Below are the code and all the weights of a small trained network. Each question names an input and a target symbol and asks about switching units off, where a switched-off unit gives its printed mean instead of its output.

import numpy as np


def w(rows, s, z=0):
    codes = np.array(rows[::2]) - 128.0
    scale = np.full(codes.shape[1], s)
    scale[-1] = z or s
    return codes * scale


def f(y):
    return np.maximum(y, 0)


def softmax(a):
    e = np.exp(a - a.max(-1, keepdims=True))
    return e / e.sum(-1, keepdims=True)


def log_softmax(a):
    a = a - a.max(-1, keepdims=True)
    return a - np.log(np.exp(a).sum(-1, keepdims=True))


def net(x, mask):
    ids = ['αγεζηθλξπστφψω'.index(c) for c in x.split()]
    T = len(ids)
    res = E[ids] + P[:T]
    u = 0
    for l in range(2):
        q, k, v = (res @ M[l].T for M in (Q, K, V))
        z = softmax(np.where(np.tri(T) > 0, q @ k.T / 4**0.5, -1e9)) @ v
        res = res + np.where(mask[u], z, O[l][:, -1]) @ O[l][:, :-1]
        u += 1
        y = f(res @ A[l][:, :-1].T + A[l][:, -1])
        res = res + np.where(mask[u : u + 4], y, B[l][:, -1]) @ B[l][:, :-1]
        u += 4
    return log_softmax(res[-1] @ U[:, :-1].T + U[:, -1])


Q, K, V, O, A, B = {}, {}, {}, {}, {}, {}
E = w([
[161,110,151,112],'α',
[229,102,160,102],'γ',
[244,111,163,169],'ε',
[116,102,154,211],'ζ',
[55,120,142,176],'η',
[49,171,110,240],'θ',
[224,155,111,36],'λ',
[196,92,194,181],'ξ',
[144,221,188,178],'π',
[87,51,134,129],'σ',
[144,234,27,192],'τ',
[214,254,102,163],'φ',
[152,198,139,207],'ψ',
[82,157,79,49],'ω',
],0.012)
P = w([
[127,104,189,118],'0',
[201,111,1,201],'1',
[117,129,174,103],'2',
[159,126,13,184],'3',
[113,153,170,99],'4',
[151,126,24,164],'5',
[115,116,150,89],'6',
],0.0085)
Q[0] = w([
[60,205,207,103],'L0H0',
[156,78,241,106],'L0H0',
[80,43,254,37],'L0H0',
[126,173,126,155],'L0H0',
],0.0092)
K[0] = w([
[186,107,171,113],'L0H0',
[128,119,150,186],'L0H0',
[179,3,156,174],'L0H0',
[130,162,134,114],'L0H0',
],0.013)
V[0] = w([
[189,255,193,144],'L0H0',
[139,25,93,132],'L0H0',
[17,61,108,48],'L0H0',
[58,176,28,77],'L0H0',
],0.0069)
O[0] = w([
[150,253,124,120,189],'L0H0',
[157,54,161,144,126],'L0H0',
[63,19,59,38,3],'L0H0',
[100,55,22,123,81],'L0H0',
],0.0066,0.0048)
A[0] = w([
[168,135,55,180,1],'L0N0',
[222,99,53,157,76],'L0N1',
[19,146,252,128,162],'L0N2',
[113,142,195,26,111],'L0N3',
],0.011,0.005)
B[0] = w([
[91,150,98,52,222],'L0N0',
[10,109,138,184,254],'L0N1',
[145,24,37,101,245],'L0N2',
[95,149,133,51,186],'L0N3',
],0.012,0.0053)
Q[1] = w([
[224,106,149,2],'L1H0',
[162,130,127,110],'L1H0',
[121,98,127,100],'L1H0',
[129,118,110,128],'L1H0',
],0.0099)
K[1] = w([
[69,86,250,134],'L1H0',
[113,118,151,121],'L1H0',
[119,138,163,143],'L1H0',
[99,127,144,144],'L1H0',
],0.016)
V[1] = w([
[77,44,166,74],'L1H0',
[129,246,4,69],'L1H0',
[43,117,148,66],'L1H0',
[46,142,253,115],'L1H0',
],0.0039)
O[1] = w([
[133,152,159,152,86],'L1H0',
[255,140,61,50,253],'L1H0',
[178,154,107,101,139],'L1H0',
[124,131,166,97,69],'L1H0',
],0.0077,0.0026)
A[1] = w([
[121,46,35,148,2],'L1N0',
[234,5,183,132,68],'L1N1',
[124,22,71,77,109],'L1N2',
[227,56,124,212,204],'L1N3',
],0.016,0.005)
B[1] = w([
[205,91,181,53,252],'L1N0',
[249,67,109,169,234],'L1N1',
[64,134,75,174,253],'L1N2',
[13,209,182,101,239],'L1N3',
],0.019,0.011)
U = w([
[153,138,24,202,195],'α',
[224,116,128,104,116],'γ',
[181,189,209,148,66],'ε',
[148,86,192,91,173],'ζ',
[126,50,75,47,98],'η',
[61,105,125,53,98],'θ',
[190,154,133,15,130],'λ',
[161,130,123,239,114],'ξ',
[115,128,56,129,254],'π',
[154,64,66,157,65],'σ',
[168,189,2,127,116],'τ',
[190,210,90,169,126],'φ',
[86,176,128,112,128],'ψ',
[40,105,45,186,147],'ω',
],0.0086,0.011)

Each question gives the input, a string of symbols that net reads in full, and the target symbol t.
The units are the heads (4 rows each of Q, K, V and O) and the neurons (one row each of A and B). Each row of codes is followed by its name. A weight is (code - 128) times the scale printed after its matrix; where a second scale follows, it is the last column's (O, A, B and U).
mask holds one flag per unit, layer by layer, with each layer's heads first. A switched-off unit (its flag False) gives its mean, the last column of its rows in O or B, instead of its output. The means were averaged over made-up inputs and are rounded, as every weight is.
A unit's drop is (log p(t) with every unit on - log p(t) with that unit switched off) / (log p(t) with every unit on - log p(t) with every unit switched off).
The circuit of an input: a set's keep is (log p(t) with only the set's units on - log p(t) with every unit switched off) / (log p(t) with every unit on - log p(t) with every unit switched off). Starting from all 10 units, units are removed one at a time, each time the one whose removal leaves the highest keep (on an exact tie, the one counted first), for as long as the keep stays at least 0.8.
circuit, biggest first: the units of the circuit, biggest drop first
most important unit: the unit with the biggest drop
top k neurons: the k neurons with the biggest drops, biggest first
top k neurons in layer l: the k neurons of layer l with the biggest drops, biggest first
input λ η λ λ ε λ γ, target γ: circuit, biggest first -> L0N1; L1N1
input λ θ φ π, target τ: top 3 neurons in layer 1 -> L1N0; L1N3; L1N1
input γ ζ ζ φ λ θ, target τ: top 3 neurons in layer 0 -> L0N2; L0N0; L0N1
input ζ η φ η, target τ: top 2 neurons in layer 1 -> L1N0; L1N3
input η ω ζ λ θ γ α, target α: circuit, biggest first -> L1N0; L1N3
input π ε π ξ ζ π, target φ: circuit, biggest first -> L1N0; L1N2; L0H0
input ε ζ ζ α θ τ, target λ: circuit, biggest first -> L1N0; L1H0
input ε ξ ε γ, target ψ: top 2 neurons -> L1N1; L1N2
input ζ λ γ ξ, target ψ: circuit, biggest first -> L1N3
input ε ζ ζ, target ζ: circuit, biggest first -> L1N0; L0N2; L0H0; L1H0
input λ λ η ε τ λ ω, target ω: top 2 neurons -> L1N0; L1N1
input λ η λ ζ η ε, target ζ: top 3 neurons -> L1N2; L0N1; L0N2
input ε ζ λ ζ σ φ, target τ: top 2 neurons -> L1N0; L0N0
input ζ α γ τ γ ε, target λ: top 4 neurons -> L1N0; L1N1; L0N0; L1N2
input φ ζ ζ ξ, target ψ: top neuron -> L1N1
input λ ω ξ ε, target η: circuit, biggest first -> L1N0; L0H0; L1N2
input θ η ζ ζ, target ζ: circuit, biggest first -> L0H0; L1N0
input λ σ λ ζ τ τ, target λ: top 2 neurons -> L1N0; L1N2
input φ τ ω ω λ η, target η: top 2 neurons -> L1N0; L1N2
input λ λ ε, target ε: top 4 neurons -> L1N3; L1N2; L0N0; L1N1
input λ γ ζ π, target φ: circuit, biggest first -> L1N0; L1N2; L0H0
input γ γ ζ λ λ σ, target θ: most important unit -> L1N1
input ζ τ γ η, target λ: circuit, biggest first -> L1H0; L1N0
input ζ γ φ, target φ: top 2 neurons in layer 1 -> L1N0; L1N3
input ζ ζ ζ ζ, target ω: circuit, biggest first -> L0N2; L1N0
